Each row has a class, written as a number after it.
[-111   23   10   95  183   26  185  101   -6  -98  133  183  -45 -230
  -55  -93  187    3 -136 -110  362  368 -297  -75 -103  217   38  373
 -127 -251   26  253 -262  184    5   72  282  183  206 -202 -247   53
 -493] : 3
[ -89  335  105  -78 -167  215  327  262 -155  113  417  206  178 -460
  -28 -205  343 -334  168 -165  255 -251  -52  -56 -203  179   22  120
  168   43   61  488  -34  -13  236  135  230   49  240  -15 -200 -162
  -72] : 6
[  30  383  151  258   13  179  335    1  164  199  289  120   56 -217
  -36 -356  372 -151   94 -156  377  389 -341 -137 -373  -42  222  286
   36  -60    9  337   -4   -1  264  233  666  -19   44 -164  -71   -3
 -413] : 5
[ -30  -27  393  138  101    8  462  -79 -113  -41   -4 -166  159  101
   15 -149  -36  170  259  -46  232 -114  138 -200   64  175  137 -114
  -24   32 -479  299 -319  177  128   -9  407  -69 -297  137   -6  202
    9] : 1
[-364 -191  320  152  -86  -82  380   -5  398 -160    4  189  -89   52
  -61 -164   97 -136  -26  -73  -11  207 -371   74   76  185  368  380
  159 -258 -209  486 -136 -469   79    8  506   -3 -197 -109  753  -17
 -262] : 4
[-131   62   94   50 -115  246  492   59   55  139  204  128  169  -89
  -50 -260  593  -99  201   63  425  107 -196 -238    1  317  -47   58
 -396  -92  -55  289  -29  -86  102  322  418  -61   69   98   11  -43
 -105] : 0
[ -76  -57  -68  336   98 -167  251 -380  281  -97 -508   -4  -90  -52
 -108 -266 -165   70 -140  -96 -226  255 -293   62  199  155  -20  206
 -190   87 -438 -123 -393  103  276 -215  409 -112 -138  -52  535  232
 -321] : 4
[ -53 -233  298  138  298 -150  443 -124 -186   55   97 -393   -3  252
  -23  -78  -68  343  -53   69  122  305  151 -174  208 -103 -183 -126
    8  288 -210  172 -324  379  254  -55  154 -341  -98   37  188  178
 -128] : 2
[-179  361  -14  -53   19   -7 -131   70 -191  134   73  201  -67 -638
 -140 -181  102 -112 -131  -23  303   66 -278  -28   83  364 -170   75
 -113  -19   71   74 -107 -201   -9  264  -50  311  183  182  -19  -74
 -265] : 5
[ -13 -116  335  114  195 -202  321  -22 -129  -14  237 -157  230  -18
   48 -251  -39  352  227 -177  209  225   18  -92  116 -498  114  -20
  344  441 -338  192 -263  271  293 -151  464 -289 -157   88  120  133
  -69] : 4
[-272   37  113 -124 -217  178 -147  157   73   66  -73 -249  132 -177
  100 -215   33  163  -21  -86  225 -148  -71  193 -303  294  -95 -103
 -148   56   82  220  -39   17 -423  454  190  546   43  132 -323  -31
 -227] : 5
[ -37 -114   34   78   61    0  364 -159  162   67 -130 -181  150  107
  -98  238 -137  175  376  192   84   71  221 -339  356  -21   36 -183
   82  498 -283  457 -345  217  244 -113  435  -86  -54  304   40   22
  137] : 5
[-168   26  -94   65  -32  121  155  201  180  -20  222  163   88 -352
 -123  -95  189   60  196 -119  502  159 -293 -216  -38  228  -62  254
 -107 -328 -139  117 -285  132   75   71  128   89   16  -11 -265  164
 -313] : 7
[-265  217   12   16 -145  124   30 -269   88  -73 -285  323   76 -383
  -92  106 -142 -243   51 -295 -174 -250 -119 -198  155 -260 -102  116
  353  420 -184 -283   30 -115  131  -96  124   44 -297  241   44 -197
 -302] : 2
[  63  193  158  322  229  -17  198 -184   -6 -108   58 -654   52  249
 -105 -172  230  275  177  197   98  137   12 -355  195 -177  194  -31
  303  172 -497  128 -231   32 -137 -131   24  -23 -226  111  330  -16
  130] : 0
[-313   -2  284  142   56  -90  204 -142  190  -52 -373  -54  -51  -67
 -120 -341 -146  203  -96 -295  199  317 -478  -92  106  196 -201  -71
   58 -291 -272 -188 -457 -382  -15  233  209  -32 -335  130  238  206
 -318] : 3
[-218  -86   86  -84 -107  260  355  242  -38 -240  -63   56  540   32
  -36 -116  -89 -201  -43 -280  -85  -55  -50 -254 -136 -110   46  198
  181  214 -187 -238  -47 -164  224  -53  516 -181 -108   79   -2   58
 -266] : 7
[-304 -207  242  157  -83 -160  257 -199  165   41 -121  -58 -104 -381
 -263 -287  -95  -58 -355   91 -159   89 -266 -147   79   47   14  172
  -58  176   67  -55  -63  -93  108  217  423    9  -98   96  415  -23
 -401] : 3
[-229 -351  125    8  -36   46  117   59   62  -32 -451  201  -56 -156
 -111 -212 -141  -43 -407   10  -22  102 -210 -144  260  621  -84 -153
 -304   39  -67 -151   12 -204 -205  251  477   49 -183  166   95  -43
   77] : 1
[-174  -49    9  111 -455  176  506   42  412    7 -129  -95  167 -141
 -236  -49 -141 -631  177  -30 -112 -113 -157   -6  126  153  326  348
  108 -229 -121  -20    3 -304  327 -100  232 -136  -94   38  157  -52
 -186] : 4
[  35  315  -32  204 -239  257  398  -31  123  206   11  103  208 -356
 -208 -396  110 -326  -21 -210  303  113 -225 -152 -347  -29  127  213
  -73 -123   51  124 -193    3  405  105  451    5  -20  -73  -86  -79
 -460] : 1
[-113  -85  394   55   21  -68  420 -206 -205  -66  -49   69  320  -38
 -109 -148  -27  133    0  190   90    5   61 -242  232  -16  121  -10
 -246  173 -168  593 -230  -11  257  -95  465   14  -32  136  146  -23
  236] : 6
[   3  210  153 -173  236   20   64 -195 -376  128 -198 -241  -16  245
 -104  -31 -244  790  124   53  196 -171  216   97  361   12 -216 -471
  223  443 -148  172 -288  -43  -99  123 -145   -2 -114  171   -9  -35
  169] : 3
[ -28  251   -5    2 -596  139  416   63   52  334  271  319   93 -703
 -362 -117 -211 -134   29  -83  398  -33  -71  -64   18  288 -107  173
   59  136   99   75   30 -527  281  309 -299  -57  105   18  129  -74
 -394] : 3
[-100  287  -73  -83   -6  158  147  -22 -106  132   66   72  112  -10
  -87 -180  320 -125    7   83  302 -107 -228   81  -10  233  -46  244
 -323  -76  106  261   10 -286   -5  288   35  243  452   48  160 -181
 -154] : 5
[-179  205  152 -115 -312   73  -79  -63  393  -12 -267 -195   84 -137
    0 -206  -15 -181 -261  -61 -335 -279 -330   52  -80  -66  384  159
  226  283  -63  254  307 -570 -157  -90   27  301  205  -90  899 -157
 -223] : 3
[   5  481    3  222 -129  183  304  135  108   76  200  124  110 -194
  -97 -123  314 -340  -40 -212  298  108 -233  -96 -109   91  208  380
 -213 -238   60  436   63  119   67   -7  209 -104  303  -45 -146  -23
 -410] : 1
[ -16  267 -113   -1  -66  135  436 -193  -48  106  145   87  173 -154
  -78  -69  349 -133  113   36  107 -207    0 -196 -251  164  108  194
 -201  -64   94  173 -158 -104  469  151  273  188  173  -81  146 -169
 -290] : 4
[ -91  446  122  153 -153  212   84  182  111  218  -26  320  -56 -529
  -20 -171  137 -226  -26 -180  384   56 -277 -112 -415  188   49   32
 -193 -125  220  223  -67  -50 -201  136  270  182  127   72 -142  -22
 -519] : 7
[  30  461 -126  353 -148  194  304   85   25   94  151  299    3 -340
    5 -168  447 -372  143 -153  340  142 -389 -142 -153  240  109  314
 -371 -217   58  222  113    1   -9  202  172  -49  147  -70  -95 -112
 -401] : 5
[-299  172   52 -145 -259   82  -50  140  -89  162  136   70 -116 -747
  -56 -227  309  -77 -151  -22  364   79 -260 -246  -98  422   71   69
 -343 -169  148  209  -13  -89 -132  544   73  334 -160  126 -315  -36
 -215] : 3
[-369   38   95 -363 -320   -6  -48  115  138 -168   27  255  305 -334
 -195 -104   35  122   59  -11 -360 -297  -75 -152  114   10   39  -71
  177    8  125 -140   65 -714  -17  311  181  244 -316  152  292  -95
   99] : 3
[   1  208  -86 -150   84   59  -17  -12   -2  178  421  276  -66 -146
    5  -55  550   65   43  -49  232  169  -98  -81 -256  176 -132    1
 -271   89  308  215  -61 -106   35  415  172  -27  180  -37   69  -31
 -128] : 1
[  49 -180   76  108 -128  -88  425   11 -265 -158  120 -288  159  -93
  -54    4  -16   50  389  137   49 -214  205  -79  339 -149    8   99
  -59  140 -385  139  -80  289  295 -250 -230 -360    6  142  -38   47
   29] : 6
[-143  334 -184   86   76   65  145    9  234  -89 -225  271   92   81
 -160 -309  187   31  363 -440   35  -55 -245  -10  -32   64  156   65
  413  -55 -256  -28 -135 -194  186  -73  582 -187  -34  126  206   72
 -119] : 7
[  22  164  327  249   55  -74  213 -142  -88 -127  -10 -292  257  106
 -230 -108 -311  187  214    7  206  168  -19 -174  417  -38 -149    4
  173 -134 -515   66 -277  -34  295  -70  -13 -306  -58  309 -159  410
   53] : 6
[-270  -65  136  -49 -199  -35  220  -62  -68  -75 -142   78   91  -69
  -31  -40 -216 -174 -278 -129 -112 -111 -255  195  110  205 -169  244
 -390 -228   96 -189   23 -521   41  163 -350   -9   28  -50  417   50
 -400] : 4
[ -98  178  124  174 -331  172  339  167  132   14   33   44  165 -239
   54 -371  218 -299   36 -175  175   23 -212 -202 -408  291  352  331
  -81 -237  -79   48  121 -110  215  138  434   45   10 -169   40   89
 -366] : 2
[-184  175  -89  249 -183   83  450  228  120   95  403  127  -74 -363
 -239  -60  325 -403   98  -90  492  -37 -347 -196 -109  251  255  466
  113 -340   46  343   48  217 -334  298   41  226  411   27 -127 -117
 -667] : 1
[-341   12   28 -266  432 -107 -171 -121 -238  -29  -65   77 -322  -16
   44   64  121  109   55 -141    5 -270 -257  378  117  270 -257 -171
   99 -205  220  127 -220 -292 -228  136 -236  313   32   34   -3 -282
  225] : 6
[-206  340  -25  185 -160  172  426   11 -118  120  210  237  -51 -370
  -32 -234  458  -42  105 -151  455   41 -347 -169 -221  326   79  316
 -359 -284  -54  107   -3  -23 -143  514  212  176   33  109 -207   28
 -478] : 2
[ -44  240 -243   17  -30  138  283  111  -73  -39  222  231  159 -182
  -23   33  344  196  548 -136  321 -331 -225  -71 -230   92   14   71
   62 -150  129 -350  -61   48  -48  124  -24   97  187  -66 -171 -183
 -467] : 5
[-343  201   97  126   57  106  202   71  307  -28 -504  209  148  -83
  -16 -204 -258 -234   20 -558  109  -35 -395   16  -10   97 -169  254
  -59 -203 -242 -316  -81 -360 -161  -19  201  180 -196   11   47   39
 -429] : 5
[ -68  313  327  -12 -160  195  309  230 -215  302  268  285    3 -747
  -12 -249   -9  -33   62 -194  514   56 -232  133 -160  300 -225  -17
 -276 -132  130  -84   69 -282  -76  318 -160  171 -101  -63 -258  -34
 -442] : 7
[-138   30  -94  272 -165  -85   37 -221  378 -100 -393 -414 -157 -152
 -272 -352   -8  -99 -189  -59 -295   -3 -222 -128   62  -69  197  122
  272  -30 -103 -160 -141  -64   34   -6  224   42  -84  156  362  -50
 -194] : 1
[ -87  160   34   50   63   91  280  -95 -220  143  263  106 -153 -345
   84 -177  415  -21    7  -97  271    0 -134   57 -356  271   73  158
 -306 -125  110  104  -18  -53    6  344  212  310   32   21 -132 -106
 -135] : 3
[-131  242   -6  252 -651   73  183 -172  503  -97 -334  -13  331 -462
 -366 -339  -20 -182  231  141  -70  -97 -333 -298  254  302  331  118
   23  -35 -506 -375  -29 -562   90    1  426  -79 -282  399  218   96
   41] : 5
[ -64  391  203  199  -85  163  178  187   94   79   79  157  -90 -378
   59 -194  257 -132  250 -234  380    2 -247  -58 -252  335  -42  155
 -168 -169   39   27  -59 -128 -186  338  112  108  -37  -81 -118  -20
 -562] : 0
[-203  -20  140  -48  -43   30   13   64  240 -164 -545 -238 -102  351
   30 -247   23   16 -382 -103 -383   77  -65   -8 -138  -27  206  195
 -212 -323  -91   80 -118  -99  226   27  487 -242 -249  -32  359   76
 -130] : 4
[-217  -23  118  121  -89   -3   13   36   70 -100 -442 -128 -163   90
  -40 -339  -22  -51 -504 -191   21   96 -243 -135  -71  247  -61  158
 -153 -309 -106  -40 -109  -92  -42  124   64 -182  -18   13  174  137
 -214] : 1
[ -48 -344  290  179  112 -129  586 -287  -74  100  -86 -251  -46  101
  -92  134 -298  154  290  325   73   28  135 -207  304   95   32   27
  -27  363 -324  492 -205   67  166   -5   60   50  -25   54  417  -52
  215] : 5
[  30   62  136  118   60 -169  287 -150 -167   20   26 -195 -139 -359
  -14 -372  287 -222 -226   50  -41  109  -91 -120  -51  192  -15  -45
 -211  -63 -169 -161 -432 -133  297   69  278 -186  -68  193   82   73
   78] : 6
[-218 -305 -156   -7  199 -175  242  -35   -3 -212 -176  -84  -26  322
 -165 -193   33  343   91  -61 -231   13 -172   -5  164  -89 -132   89
  110 -259 -124 -207 -289  -15  158  102  113 -163 -130  -19  350   12
  130] : 5
[  25 -229  216  219  234 -154  729 -140 -130 -103  256   24   45  -16
   77   28  233   59  550  122  -22  114  -44  -34  174  249  304   13
  -21  271 -466  440 -106  213  153 -204  520 -217 -111  -98  235   30
   79] : 2
[  31  453   17  176 -350  297  189  136   26  159   69  332  157 -526
 -280 -189  110 -396  -29  -87  632  217 -306 -250  -78  255   66  283
 -175 -273   13  122  -13 -232  -75  156  -31   67  177   76 -338  -83
 -360] : 0
[-143  122  177  171   10  -69  484 -201 -196   67  152 -253  223 -164
  -55  112  140  152  469  288  204   57   83 -466  307  288  -31    9
 -360  282 -318  309  -51  122  197  153  134 -108   53  309  -53  286
  -62] : 4
[-120 -436  338  176  -18 -192  277  -13  337 -258 -240  -63  -88 -164
  140 -147 -237 -199 -419 -330 -350  106 -287  297 -223   95  -31  342
 -356 -317   38 -124  -64  -57  263 -321   84 -155 -125 -506  380  -27
 -506] : 6
[  10  274  229  213 -125  269  456   61  -67  126  156  -76   45  -21
   53 -292  388 -299  -46  -13  323   79  -85 -210 -379  195  137  235
 -329 -230   46  403  -64  -24   85  475  477  101  216   94 -133   88
 -328] : 1
[-137  375   11   84  -43  265  128   57 -120  207   94   66 -129 -418
  -36 -147  237 -208   85 -207  307   -8 -318   17 -250  153  -35   62
  -39  -26  114   81  -36  138 -136  269   18  127 -118  -14 -121 -263
 -428] : 2
[ -94  426  135  -43 -147  227   50   28   72  246   -6   42  -32 -387
  -86 -293  218  -13   -7   10  207   98 -237  -87 -245  504  -11  -21
 -240 -136   53    0  -11 -297  196  432  318  130 -125   -2   70   -8
 -313] : 2
[ -10  380  163  223  -68  -34  365 -186 -102  104  -13  115  -53 -178
  -83   67 -149  500  196  -92  210   85   82 -215  234  -82   32 -117
  -55  112 -132  184 -164   13  119  -34  -77 -204 -341   85  -49  166
 -268] : 2
[-109   40   58  169  111 -176  196 -324 -130 -212 -206 -673   81  356
  -53 -176  274  254  312  335 -115 -110    0 -404  224 -247  423   71
  222  157 -364  301  -77  -69 -110   -6  119  157  102  242  375   -9
  266] : 1
[  -3  567   37  129 -124  308  158  175  108  117  -58  170  170 -180
 -208 -372  227  -84  -13 -171  419   45 -426  -17   -9  273  -90  154
 -311 -325   53  202   43 -313  -32  160    6  -17  248  -86   99  -16
 -498] : 0
[   0  286  210  -12  -22  207   69   99  -50  258  130  194  -47 -351
   59 -128  -28 -165 -112 -134  317  156 -271  134 -211  141 -118   82
  -86   18  242  103  -26 -180    5  154  -77  157    9 -316  -29 -176
 -349] : 2
[-285  111   62  -57   99   77   -8   46 -169  -84 -326   27  -20 -111
  123 -255   -5   56 -204  -59 -349 -264 -216  268 -203  123  217  -85
    7   30  -34  314  -45 -181   73   39  632  257 -222   50  228 -124
  -69] : 7
[-106  123  188   92   17  123  278  272  -53   87  435  540 -252 -620
  111 -103  515 -223  -18 -129  481   59 -225  -42 -215  522   54  196
 -387 -176   77  381  -96  119 -237  331  352  168  -21  -80 -256  -50
 -450] : 0
[-122  226 -133  366 -106  109  315   21  220  -29  -25  290   73 -292
  -95  -44  303  -67  253   35  154  247 -425 -312 -109  191  341  402
 -384 -117 -100   64  -10  133 -107   83  533   -3  -91  -22   37    8
 -375] : 0
[  38  359 -150  272  -29  301  366  144  -45   44  164  133 -108  -31
  112  -49  563 -300  359 -253  389   90 -200 -112 -196   41  139  275
   59  -55 -110   -2  209  276  -53   60   88 -193  204    0 -109  -53
 -575] : 0
[-296  271  560  -71  -21  150  201  -21  394  169 -536   69    6  -32
   38 -168 -417  196 -354 -416  267  276 -189  117    1  136  -14  133
 -289 -307  -31  170 -369 -361   92  -53  304  229 -344 -122   56   52
 -210] : 6
[  56  494  -25  258 -113  250  387 -116   57  193   32  200  -96 -240
   48  -33  231 -131  247 -227  330   92 -300  -56 -183    0  144  260
  -51  -22    2  311  148  -68  120   47  -41   37   68 -235   73 -171
 -531] : 1
[ -29  482   17  180 -255  228  330   61  237  283  190  366   54 -587
 -134 -157   95 -219  129 -226  355  -75 -221  -71 -333   82   74  273
   96   20    6  283  -67 -162  144   84  275  165   45  -82  -83 -184
 -333] : 3
[ -35  194   62   79   13  125  477   -3  -10  172  303  312 -122 -642
   17  -80  416  -67  327  -40  345  106 -176 -246 -326  140  101   64
  -62  116   73  275 -354  155  166  268  554  155  -61  -48 -251  -56
 -472] : 3
[-102  385  -16  196    4  256  338  175 -186  189  250  421  -95 -488
  -45 -136  311 -181  215 -371  567  129 -285  -73 -301  443  -84    8
  -12 -351    2 -106  -27  147   38  289  214  -31 -157   61 -423  -41
 -529] : 4
[ -90  256 -192  438   -8   90  455 -153   44   66 -433  267 -142  -63
 -108 -205   51 -341    3 -226 -155 -269 -428 -180  -90  292   14   91
 -296 -182 -195   38  -75 -151  -72   91  189 -186 -207    8  446 -120
 -112] : 1
[  -6 -223  332  275  240 -259  455 -301 -186 -113  223 -217  172  263
  -33   34  -91  437  328  228   60  135   20 -239  168 -270  143  -13
  182  301 -356  245 -232   88  207 -184  197 -276 -122   48  398  192
  106] : 3
[-384  -11  192 -134  -59   73  108 -162  106 -257 -310 -138  136  193
  409 -135  320  107   49 -297 -513 -412 -140   95 -476 -151  182   31
  -64  196   90   -3  300 -364    3   91  356  302 -152 -161  633 -152
 -504] : 2
[-198 -141  216 -213  232 -111  510 -255 -445  -79   10 -242  348  -20
  254  149  134  369  320    5 -165 -201  152 -218   47 -359   11 -126
  -33  690 -217   21 -132  269  331  -11  393  116   69  279  167  -56
 -101] : 3
[ 137 -171  155   13  146  -17  -55 -127  349  -53 -250 -340  138  379
  -25 -100 -157  395   97  168   11   46  107 -112   63    3  139 -312
  175  361 -309  373 -489  192 -123 -125  573   -5 -100  -33    4  179
  201] : 1
